Below are the code and all the weights of a small trained network. Each question names an input and a target symbol and asks about switching units off, where a switched-off unit gives its printed mean instead of its output.

import numpy as np


def w(rows, s, z=0):
    codes = np.array(rows[::2]) - 128.0
    scale = np.full(codes.shape[1], s)
    scale[-1] = z or s
    return codes * scale


def f(y):
    return y / 2 * (1 + np.tanh(0.7978845608 * (y + 0.044715 * y**3)))


def softmax(a):
    e = np.exp(a - a.max(-1, keepdims=True))
    return e / e.sum(-1, keepdims=True)


def log_softmax(a):
    a = a - a.max(-1, keepdims=True)
    return a - np.log(np.exp(a).sum(-1, keepdims=True))


def net(x, mask):
    ids = ['αβγδεζηλμπστψω'.index(c) for c in x.split()]
    T = len(ids)
    res = E[ids] + P[:T]
    q, k, v = (res @ M[0].T for M in (Q, K, V))
    z = softmax(np.where(np.tri(T) > 0, q @ k.T / 2**0.5, -1e9)) @ v
    res = res + np.where(mask[0], z, O[0][:, -1]) @ O[0][:, :-1]
    y = f(res @ A[0][:, :-1].T + A[0][:, -1])
    res = res + np.where(mask[1:17], y, B[0][:, -1]) @ B[0][:, :-1]
    return log_softmax(res[-1] @ U[:, :-1].T + U[:, -1])


Q, K, V, O, A, B = {}, {}, {}, {}, {}, {}
E = w([
[121,97,195,231],'α',
[166,141,126,180],'β',
[82,57,254,77],'γ',
[216,115,76,174],'δ',
[97,101,188,153],'ε',
[186,142,105,202],'ζ',
[111,90,227,207],'η',
[173,106,110,151],'λ',
[127,101,186,102],'μ',
[212,131,75,119],'π',
[155,101,168,63],'σ',
[148,91,179,192],'τ',
[68,26,68,146],'ψ',
[92,90,248,120],'ω',
],0.0073)
P = w([
[81,44,79,195],'0',
[245,125,186,116],'1',
[251,119,197,114],'2',
[247,113,195,122],'3',
[252,115,201,116],'4',
[255,115,204,121],'5',
[244,113,211,112],'6',
],0.0032)
Q[0] = w([
[252,42,216,167],'H0',
[157,201,176,127],'H0',
],0.022)
K[0] = w([
[3,47,33,114],'H0',
[70,176,93,173],'H0',
],0.023)
V[0] = w([
[139,74,73,6],'H0',
[226,133,7,163],'H0',
],0.021)
O[0] = w([
[249,63,106,141,4],'H0',
[77,88,44,23,52],'H0',
],0.018,0.0034)
A[0] = w([
[107,118,56,108,50],'N0',
[80,206,107,89,86],'N1',
[204,83,174,166,169],'N2',
[237,54,117,61,112],'N3',
[63,180,140,89,159],'N4',
[167,86,62,210,167],'N5',
[158,253,197,91,39],'N6',
[203,53,218,118,122],'N7',
[70,198,151,65,110],'N8',
[128,70,126,100,99],'N9',
[91,69,22,97,210],'N10',
[141,83,130,78,123],'N11',
[163,225,175,59,255],'N12',
[97,103,141,190,112],'N13',
[92,138,127,97,100],'N14',
[139,85,128,84,120],'N15',
],0.007,0.0075)
B[0] = w([
[132,232,176,117,146],'N0',
[177,156,71,68,187],'N1',
[72,137,156,38,254],'N2',
[91,202,95,204,209],'N3',
[125,119,60,146,230],'N4',
[128,68,110,96,187],'N5',
[249,164,145,133,212],'N6',
[130,179,76,57,228],'N7',
[172,132,30,126,219],'N8',
[186,180,135,122,146],'N9',
[140,13,184,134,235],'N10',
[194,160,150,137,159],'N11',
[21,74,195,193,245],'N12',
[166,110,141,143,176],'N13',
[152,169,103,113,151],'N14',
[194,160,136,140,155],'N15',
],0.021,0.0092)
U = w([
[197,230,47,102,94],'α',
[101,47,91,119,214],'β',
[208,207,124,34,4],'γ',
[254,136,107,75,63],'δ',
[55,82,178,210,141],'ε',
[178,111,68,48,50],'ζ',
[188,156,135,216,114],'η',
[145,4,157,141,196],'λ',
[53,87,158,76,241],'μ',
[232,101,152,147,95],'π',
[98,203,86,41,136],'σ',
[10,96,92,193,175],'τ',
[164,146,123,103,135],'ψ',
[169,196,185,130,104],'ω',
],0.0048,0.0036)

Each question gives the input, a string of symbols that net reads in full, and the target symbol t.
The units are the heads (2 rows each of Q, K, V and O) and the neurons (one row each of A and B). Each row of codes is followed by its name. A weight is (code - 128) times the scale printed after its matrix; where a second scale follows, it is the last column's (O, A, B and U).
mask holds one flag per unit, heads first, then neurons. A switched-off unit (its flag False) gives its mean, the last column of its rows in O or B, instead of its output. The means were averaged over made-up inputs and are rounded, as every weight is.
A unit's drop is (log p(t) with every unit on - log p(t) with that unit switched off) / (log p(t) with every unit on - log p(t) with every unit switched off).
The circuit of an input: a set's keep is (log p(t) with only the set's units on - log p(t) with every unit switched off) / (log p(t) with every unit on - log p(t) with every unit switched off). Starting from the 12 units with the biggest drops (on a tie, the unit counted first), units are removed one at a time, each time the one whose removal leaves the highest keep (on an exact tie, the one counted first), for as long as the keep stays at least 0.8.
circuit, biggest first: the units of the circuit, biggest drop first
top k neurons: the k neurons with the biggest drops, biggest first
drop when u is switched off: that unit's drop, to one decimal
input γ π γ π, target γ: circuit, biggest first => (H0 N7 N2)
input η μ τ π, target η: top 3 neurons => (N6 N12 N2)
input λ α λ ζ ε, target λ: circuit, biggest first => (H0 N10)
input η τ α, target η: circuit, biggest first => (H0 N6 N2)
input γ δ α, target γ: top 2 neurons => (N7 N2)
input τ ζ ω, target τ: circuit, biggest first => (N12 H0 N4)
input ε ε μ π α ε ω, target ε: circuit, biggest first => (N12 H0)
input ζ γ δ α μ α ω, target ζ: top 2 neurons => (N10 N1)
input σ γ ω, target σ: top 2 neurons => (N7 N10)
input α λ ε δ σ, target α: circuit, biggest first => (H0 N8 N6)
input λ δ ε τ ω α α, target λ: top 2 neurons => (N10 N7)
input α α ζ τ, target α: top 2 neurons => (N8 N1)
input ζ ω α α μ ε η, target ζ: circuit, biggest first => (H0 N10 N1 N8)
input ζ ε α α, target ζ: top 3 neurons => (N10 N1 N8)
input α η π η τ β, target α: top 4 neurons => (N1 N8 N6 N10)
input α δ α α π, target α: top 3 neurons => (N1 N8 N6)
input δ τ α η μ, target δ: top neuron => (N10)
input α δ δ π, target α: top 4 neurons => (N1 N8 N6 N10)
input η η α λ ω τ, target η: top 3 neurons => (N6 N2 N12)
input η δ ω δ α τ ε, target η: top 3 neurons => (N6 N12 N2)
input η η ε ω, target η: top 2 neurons => (N6 N12)
input η τ ζ π η δ μ, target η: drop when N8 is switched off => 0.1
input π α ω, target π: drop when H0 is switched off => 2.1
input γ μ α ω, target γ: drop when N7 is switched off => 1.0
input δ γ τ, target δ: drop when N6 is switched off => -0.1
